Below are the code and all the weights of a small trained network. Each question names an input and a target symbol and asks about switching units off, where a switched-off unit gives its printed mean instead of its output.

import numpy as np


def w(rows, s, z=0):
    codes = np.array(rows[::2]) - 128.0
    scale = np.full(codes.shape[1], s)
    scale[-1] = z or s
    return codes * scale


def f(y):
    return np.maximum(y, 0)


def softmax(a):
    e = np.exp(a - a.max(-1, keepdims=True))
    return e / e.sum(-1, keepdims=True)


def log_softmax(a):
    a = a - a.max(-1, keepdims=True)
    return a - np.log(np.exp(a).sum(-1, keepdims=True))


def net(x, mask):
    ids = ['ΞΣγεημψ'.index(c) for c in x.split()]
    T = len(ids)
    res = E[ids] + P[:T]
    r = res
    for j in range(2):
        rows = slice(3 * j, 3 * j + 3)
        q, k, v = (r @ M[0][rows].T for M in (Q, K, V))
        z = softmax(np.where(np.tri(T) > 0, q @ k.T / 3**0.5, -1e9)) @ v
        o = O[0][rows]
        res = res + np.where(mask[j], z, o[:, -1]) @ o[:, :-1]
    y = f(res @ A[0][:, :-1].T + A[0][:, -1])
    res = res + np.where(mask[2:18], y, B[0][:, -1]) @ B[0][:, :-1]
    return log_softmax(res[-1] @ U[:, :-1].T + U[:, -1])


Q, K, V, O, A, B = {}, {}, {}, {}, {}, {}
E = w([
[116,40,97,145,226],'Ξ',
[115,167,121,131,170],'Σ',
[205,97,179,203,137],'γ',
[63,150,188,92,147],'ε',
[188,158,200,147,111],'η',
[168,240,170,123,117],'μ',
[248,206,104,192,169],'ψ',
],0.017)
P = w([
[137,143,112,103,210],'0',
[112,160,169,219,6],'1',
[143,158,131,166,131],'2',
[119,150,133,146,41],'3',
[181,142,142,183,140],'4',
[86,110,107,107,85],'5',
[183,162,158,162,128],'6',
[129,125,80,117,90],'7',
[178,164,134,183,155],'8',
],0.017)
Q[0] = w([
[136,29,167,57,189],'H0',
[140,84,110,136,124],'H0',
[76,104,94,135,87],'H0',
[128,105,112,155,72],'H1',
[106,151,207,93,190],'H1',
[195,175,190,198,247],'H1',
],0.011)
K[0] = w([
[114,64,158,107,130],'H0',
[218,146,153,155,112],'H0',
[129,162,122,146,51],'H0',
[168,38,180,215,92],'H1',
[120,132,83,94,251],'H1',
[154,136,135,54,216],'H1',
],0.011)
V[0] = w([
[86,122,186,88,120],'H0',
[173,150,180,128,127],'H0',
[89,149,84,86,130],'H0',
[142,122,140,226,99],'H1',
[172,160,65,150,202],'H1',
[134,250,158,109,124],'H1',
],0.015)
O[0] = w([
[149,134,131,168,98,42],'H0',
[133,161,153,114,62,215],'H0',
[250,65,69,194,168,67],'H0',
[74,126,90,96,59,168],'H1',
[166,127,46,147,116,246],'H1',
[134,82,131,70,151,253],'H1',
],0.013,0.014)
A[0] = w([
[177,135,75,73,153,82],'N0',
[184,191,64,119,89,192],'N1',
[89,102,64,39,32,157],'N2',
[102,27,149,161,172,146],'N3',
[148,127,150,210,102,86],'N4',
[135,182,126,134,168,254],'N5',
[109,88,60,217,84,183],'N6',
[145,80,187,137,174,114],'N7',
[106,78,219,98,34,114],'N8',
[108,56,135,156,158,150],'N9',
[86,147,188,177,20,203],'N10',
[136,196,157,45,138,215],'N11',
[139,152,116,28,132,144],'N12',
[177,199,168,2,140,134],'N13',
[200,99,180,124,195,133],'N14',
[144,232,178,64,167,183],'N15',
],0.0097,0.0041)
B[0] = w([
[114,119,143,66,137,176],'N0',
[122,83,122,118,144,202],'N1',
[131,182,159,188,132,254],'N2',
[100,164,147,174,79,133],'N3',
[65,97,87,118,139,134],'N4',
[66,56,161,179,123,158],'N5',
[94,83,97,89,91,141],'N6',
[135,128,163,112,109,138],'N7',
[164,138,29,168,146,191],'N8',
[108,119,138,145,44,132],'N9',
[137,217,82,124,77,188],'N10',
[125,133,143,156,88,207],'N11',
[158,80,145,129,147,205],'N12',
[102,60,103,100,152,222],'N13',
[87,255,227,103,173,158],'N14',
[154,115,170,172,92,190],'N15',
],0.0074,0.03)
U = w([
[86,126,147,7,87,43],'Ξ',
[117,108,95,150,140,60],'Σ',
[147,159,100,98,155,67],'γ',
[90,107,128,110,69,253],'ε',
[122,98,77,56,76,152],'η',
[96,60,154,108,56,160],'μ',
[106,128,157,118,118,30],'ψ',
],0.011,0.0027)

Each question gives the input, a string of symbols that net reads in full, and the target symbol t.
The units are the heads (3 rows each of Q, K, V and O) and the neurons (one row each of A and B). Each row of codes is followed by its name. A weight is (code - 128) times the scale printed after its matrix; where a second scale follows, it is the last column's (O, A, B and U).
mask holds one flag per unit, heads first, then neurons. A switched-off unit (its flag False) gives its mean, the last column of its rows in O or B, instead of its output. The means were averaged over made-up inputs and are rounded, as every weight is.
A unit's drop is (log p(t) with every unit on - log p(t) with that unit switched off) / (log p(t) with every unit on - log p(t) with every unit switched off).
The circuit of an input: a set's keep is (log p(t) with only the set's units on - log p(t) with every unit switched off) / (log p(t) with every unit on - log p(t) with every unit switched off). Starting from the 12 units with the biggest drops (on a tie, the unit counted first), units are removed one at a time, each time the one whose removal leaves the highest keep (on an exact tie, the one counted first), for as long as the keep stays at least 0.8.
units of the circuit, in order: the units of the circuit, biggest drop first
unit that matters most: the unit with the biggest drop
k most important neurons: the k neurons with the biggest drops, biggest first
heads that matter: for each layer, one digit per head in row order, 1 if its drop is at least 0.15 and else 0, layers parted by /
drop when u is switched off: that unit's drop, to one decimal
input ε Ξ ψ Ξ γ, target ψ: unit that matters most -> H1
input Ξ μ ψ ψ ψ Ξ μ γ μ, target Σ: units of the circuit, in order -> (H1 N5)
input μ γ ε ε η ψ ψ Ξ γ, target Ξ: units of the circuit, in order -> (H1 N2 N14 N8)
input ψ ψ μ η ψ γ ψ μ μ, target η: units of the circuit, in order -> (H1 N14)
input η ψ Σ ψ η η ψ μ ψ, target μ: heads that matter -> 10
input η η Σ Ξ, target ε: units of the circuit, in order -> (N2 H1 N8 H0)
input μ μ Σ, target Ξ: units of the circuit, in order -> (H1 N8 N2)
input ψ μ μ ψ Ξ ψ Ξ ψ Σ, target η: units of the circuit, in order -> (H1 N6)
input μ μ Ξ η Ξ, target Ξ: 2 most important neurons -> (N2 N14)
input γ ψ ψ ψ μ ε, target η: units of the circuit, in order -> (N8 H1)
input ε Σ ε, target ψ: units of the circuit, in order -> (H1 N14)
input Σ μ Σ, target γ: 2 most important neurons -> (N14 N13)
input Σ η Ξ ε Ξ ψ μ μ μ, target γ: 2 most important neurons -> (N14 N11)
input Σ ψ ε γ ε, target γ: heads that matter -> 11
input ψ ψ γ Ξ η Ξ Σ, target η: units of the circuit, in order -> (H1 N14)
input Σ μ ε ψ ψ ψ μ ε γ, target γ: 2 most important neurons -> (N14 N11)
input ψ ψ μ, target η: units of the circuit, in order -> (H1)
input ε γ ψ ψ ψ μ η Ξ, target ε: units of the circuit, in order -> (N2 H1 N8)
input Ξ ψ Σ ψ ψ ψ γ, target Σ: heads that matter -> 11
input ψ ψ ψ Ξ ε, target η: units of the circuit, in order -> (H1)
input Σ μ μ ε η, target γ: heads that matter -> 11
input μ ψ ψ γ ψ, target Ξ: heads that matter -> 01
input ε ψ Ξ γ ψ γ ψ μ ψ, target ψ: 2 most important neurons -> (N14 N15)
input ψ γ ψ γ Ξ, target η: 2 most important neurons -> (N14 N6)
input ψ η ψ ε, target ε: 2 most important neurons -> (N2 N8)
input γ ε ψ Ξ ψ ψ ψ, target ε: drop when H1 is switched off -> 1.0
input Ξ η ε ε Ξ Ξ Ξ, target Σ: drop when H0 is switched off -> 0.2
